Below is a small trained network, with its code and all its weights. Each question gives an input and a target symbol and asks what happens when units are switched off, that is, made to give their printed mean instead of their output.

import numpy as np


def w(rows, s, z=0):
    codes = np.array(rows[::2]) - 128.0
    scale = np.full(codes.shape[1], s)
    scale[-1] = z or s
    return codes * scale


def f(y):
    return np.maximum(y, 0)


def softmax(a):
    e = np.exp(a - a.max(-1, keepdims=True))
    return e / e.sum(-1, keepdims=True)


def log_softmax(a):
    a = a - a.max(-1, keepdims=True)
    return a - np.log(np.exp(a).sum(-1, keepdims=True))


def net(x, mask):
    ids = ['αβδζθλμστψω'.index(c) for c in x.split()]
    T = len(ids)
    res = E[ids] + P[:T]
    u = 0
    for l in range(2):
        r = res
        for j in range(2):
            rows = slice(4 * j, 4 * j + 4)
            q, k, v = (r @ M[l][rows].T for M in (Q, K, V))
            z = softmax(np.where(np.tri(T) > 0, q @ k.T / 4**0.5, -1e9)) @ v
            o = O[l][rows]
            res = res + np.where(mask[u + j], z, o[:, -1]) @ o[:, :-1]
        u += 2
        y = f(res @ A[l][:, :-1].T + A[l][:, -1])
        res = res + np.where(mask[u : u + 4], y, B[l][:, -1]) @ B[l][:, :-1]
        u += 4
    return log_softmax(res[-1] @ U[:, :-1].T + U[:, -1])


Q, K, V, O, A, B = {}, {}, {}, {}, {}, {}
E = w([
[151,121,181,26,122,25,97,147],'α',
[66,85,109,72,135,133,186,87],'β',
[81,125,233,112,134,157,193,94],'δ',
[144,192,128,47,115,55,64,68],'ζ',
[167,134,179,108,52,175,176,26],'θ',
[254,134,98,132,45,191,78,180],'λ',
[83,195,104,142,127,167,145,102],'μ',
[90,4,108,128,125,143,65,241],'σ',
[92,51,33,169,129,161,34,35],'τ',
[30,158,190,180,68,175,112,233],'ψ',
[155,164,51,206,219,70,210,163],'ω',
],0.0066)
P = w([
[170,144,73,19,181,118,127,201],'0',
[211,78,148,158,101,141,120,138],'1',
[204,45,141,228,73,163,130,129],'2',
[135,111,48,244,63,222,97,148],'3',
[94,170,24,204,78,253,48,193],'4',
[76,203,16,186,66,243,39,228],'5',
],0.0033)
Q[0] = w([
[128,171,58,108,193,31,234,170],'L0H1',
[167,155,140,73,123,167,7,171],'L0H1',
[33,177,24,183,57,187,77,227],'L0H1',
[147,184,95,58,239,56,129,138],'L0H1',
[204,118,156,54,225,20,224,144],'L0H2',
[124,206,210,106,232,63,242,40],'L0H2',
[161,181,147,80,181,35,236,47],'L0H2',
[98,224,221,72,254,39,224,78],'L0H2',
],0.0042)
K[0] = w([
[77,129,225,61,79,104,107,100],'L0H1',
[149,105,87,199,128,236,164,59],'L0H1',
[168,157,133,198,202,49,223,84],'L0H1',
[114,132,214,88,48,193,79,38],'L0H1',
[150,33,214,56,56,218,103,100],'L0H2',
[165,132,181,52,62,154,86,24],'L0H2',
[133,93,174,2,92,177,97,62],'L0H2',
[183,161,202,44,42,208,108,38],'L0H2',
],0.0046)
V[0] = w([
[60,40,205,142,67,216,55,28],'L0H1',
[129,152,137,215,233,3,224,147],'L0H1',
[208,208,108,178,80,205,209,154],'L0H1',
[217,204,41,149,145,142,101,45],'L0H1',
[86,138,213,14,29,228,51,73],'L0H2',
[187,184,67,208,218,131,219,49],'L0H2',
[212,213,85,132,201,65,222,112],'L0H2',
[209,42,28,52,69,65,43,183],'L0H2',
],0.0047)
O[0] = w([
[1,96,218,239,81,243,73,4,205],'L0H1',
[183,173,112,2,251,234,161,230,4],'L0H1',
[247,190,73,212,66,222,176,183,181],'L0H1',
[207,235,15,130,87,166,28,66,84],'L0H1',
[6,128,192,234,16,7,148,34,220],'L0H2',
[183,228,31,69,163,215,150,152,42],'L0H2',
[208,240,47,46,169,102,191,184,38],'L0H2',
[248,44,101,69,52,28,18,62,169],'L0H2',
],0.0039,0.0017)
A[0] = w([
[77,104,172,226,39,124,6,222,219],'L0N1',
[144,130,137,150,209,189,255,142,252],'L0N2',
[55,166,237,139,40,70,177,31,197],'L0N3',
[24,116,159,185,38,122,22,30,185],'L0N4',
],0.0042,0.0025)
B[0] = w([
[12,96,41,236,19,220,98,219,244],'L0N1',
[162,94,192,11,235,158,133,235,167],'L0N2',
[76,210,177,134,67,17,250,31,225],'L0N3',
[75,96,31,250,65,62,174,1,254],'L0N4',
],0.0037,0.0064)
Q[1] = w([
[209,210,108,21,179,212,80,212],'L1H1',
[46,61,69,213,75,240,56,173],'L1H1',
[190,193,127,65,199,195,58,231],'L1H1',
[211,253,164,44,196,191,133,207],'L1H1',
[148,212,199,110,77,85,180,131],'L1H2',
[206,199,102,73,219,179,88,220],'L1H2',
[222,196,105,28,213,145,120,203],'L1H2',
[72,115,105,134,36,108,58,61],'L1H2',
],0.0048)
K[1] = w([
[138,131,216,29,199,25,212,111],'L1H1',
[44,204,89,238,166,78,118,30],'L1H1',
[116,113,214,62,162,3,182,82],'L1H1',
[203,97,213,10,163,38,199,125],'L1H1',
[156,22,35,133,101,147,42,87],'L1H2',
[161,84,230,34,176,69,174,92],'L1H2',
[197,41,216,71,170,46,170,95],'L1H2',
[23,129,51,193,23,203,184,198],'L1H2',
],0.0045)
V[1] = w([
[174,18,48,207,113,151,13,107],'L1H1',
[49,113,192,34,149,30,206,23],'L1H1',
[28,79,217,153,173,50,218,80],'L1H1',
[121,23,146,137,155,127,38,241],'L1H1',
[253,125,36,58,195,20,59,63],'L1H2',
[87,207,97,204,40,162,207,58],'L1H2',
[169,240,184,106,58,171,227,221],'L1H2',
[26,103,233,130,158,164,190,248],'L1H2',
],0.0045)
O[1] = w([
[167,63,149,80,47,226,72,17,201],'L1H1',
[24,125,158,35,185,30,140,108,111],'L1H1',
[53,70,195,111,222,47,175,69,176],'L1H1',
[250,68,233,176,170,194,3,142,127],'L1H1',
[115,202,109,38,38,196,34,176,2],'L1H2',
[86,141,50,191,119,63,176,68,243],'L1H2',
[203,209,72,213,88,40,193,204,99],'L1H2',
[194,28,217,223,215,73,178,238,145],'L1H2',
],0.005,0.0076)
A[1] = w([
[1,164,131,59,106,41,185,98,94],'L1N1',
[221,57,199,207,86,103,149,45,36],'L1N2',
[56,71,193,45,204,62,123,222,138],'L1N3',
[167,115,55,180,56,47,233,130,251],'L1N4',
],0.0044,0.0026)
B[1] = w([
[89,182,173,2,91,76,184,41,210],'L1N1',
[160,43,161,213,159,114,33,193,235],'L1N2',
[89,19,136,69,208,174,87,175,158],'L1N3',
[196,161,86,198,112,29,150,195,254],'L1N4',
],0.0048,0.011)
U = w([
[122,91,195,8,115,69,24,192,126],'α',
[137,161,86,127,183,184,162,208,108],'β',
[146,50,97,249,210,24,123,227,20],'δ',
[45,207,142,55,111,62,43,121,145],'ζ',
[94,226,15,159,136,105,199,165,244],'θ',
[22,71,70,73,65,235,97,19,4],'λ',
[58,128,254,97,208,132,224,185,187],'μ',
[89,188,183,96,34,17,221,51,78],'σ',
[52,41,53,22,188,169,149,145,127],'τ',
[241,30,254,159,194,218,50,104,202],'ψ',
[236,201,122,172,5,167,96,186,150],'ω',
],0.0038,0.0029)

Each question gives the input, a string of symbols that net reads in full, and the target symbol t.
The units are the heads (4 rows each of Q, K, V and O) and the neurons (one row each of A and B). Each row of codes is followed by its name. A weight is (code - 128) times the scale printed after its matrix; where a second scale follows, it is the last column's (O, A, B and U).
mask holds one flag per unit, layer by layer, with each layer's heads first. A switched-off unit (its flag False) gives its mean, the last column of its rows in O or B, instead of its output. The means were averaged over made-up inputs and are rounded, as every weight is.
A unit's drop is (log p(t) with every unit on - log p(t) with that unit switched off) / (log p(t) with every unit on - log p(t) with every unit switched off).
The circuit of an input: a set's keep is (log p(t) with only the set's units on - log p(t) with every unit switched off) / (log p(t) with every unit on - log p(t) with every unit switched off). Starting from all 12 units, units are removed one at a time, each time the one whose removal leaves the highest keep (on an exact tie, the one counted first), for as long as the keep stays at least 0.8.
circuit, biggest first: the units of the circuit, biggest drop first
most important unit: the unit with the biggest drop
k most important neurons: the k neurons with the biggest drops, biggest first
k most important neurons of layer l: the k neurons of layer l with the biggest drops, biggest first
which heads matter: for each layer, one digit per head in row order, 1 if its drop is at least 0.15 and else 0, layers parted by /
input α σ θ δ θ, target σ: most important unit	L0H1
input ψ σ θ θ τ β, target λ: which heads matter	10 / 11
input θ α σ λ, target ψ: circuit, biggest first	[L1H1, L0N3, L0H2]
input α δ θ δ, target σ: which heads matter	00 / 10
input ψ δ α ψ ψ, target δ: which heads matter	00 / 01
input θ ω ψ λ τ, target θ: circuit, biggest first	[L0H2, L0H1, L1N2, L1H2]
input δ θ θ ψ θ θ, target δ: circuit, biggest first	[L1H2, L0N1, L1N2, L0H2]
input ω θ ψ, target ω: which heads matter	11 / 11
input ψ ζ α, target δ: circuit, biggest first	[L1H2, L0N1, L0H2, L1N2]
input ω σ θ δ, target ω: 2 most important neurons of layer 0	[L0N4, L0N3]
input σ α μ, target ψ: 3 most important neurons	[L0N1, L0N3, L1N1]
input ω δ τ θ β, target ω: 2 most important neurons	[L0N3, L0N4]
input σ μ σ θ, target ψ: which heads matter	00 / 10
input ζ τ λ, target λ: most important unit	L1H2
input θ σ β δ β τ, target λ: circuit, biggest first	[L1H2, L0N4, L1H1, L0H1]
input δ α θ θ ψ τ, target δ: circuit, biggest first	[L1H2, L0N1, L0H2]
input δ ψ τ ψ σ, target δ: circuit, biggest first	[L1H2, L0N1, L0H2]
input ψ ζ λ α θ, target ω: which heads matter	10 / 10
input ω θ σ μ, target ω: which heads matter	11 / 11
input θ δ ψ β, target δ: most important unit	L1H2
input δ α θ β ζ, target σ: 2 most important neurons	[L1N1, L1N2]
input θ δ θ θ, target σ: 2 most important neurons	[L1N1, L0N3]
input ψ τ ζ δ σ, target ψ: 2 most important neurons	[L0N1, L0N3]
input ψ ζ σ δ, target ψ: 2 most important neurons	[L0N1, L0N3]
input λ θ δ, target ω: which heads matter	10 / 11
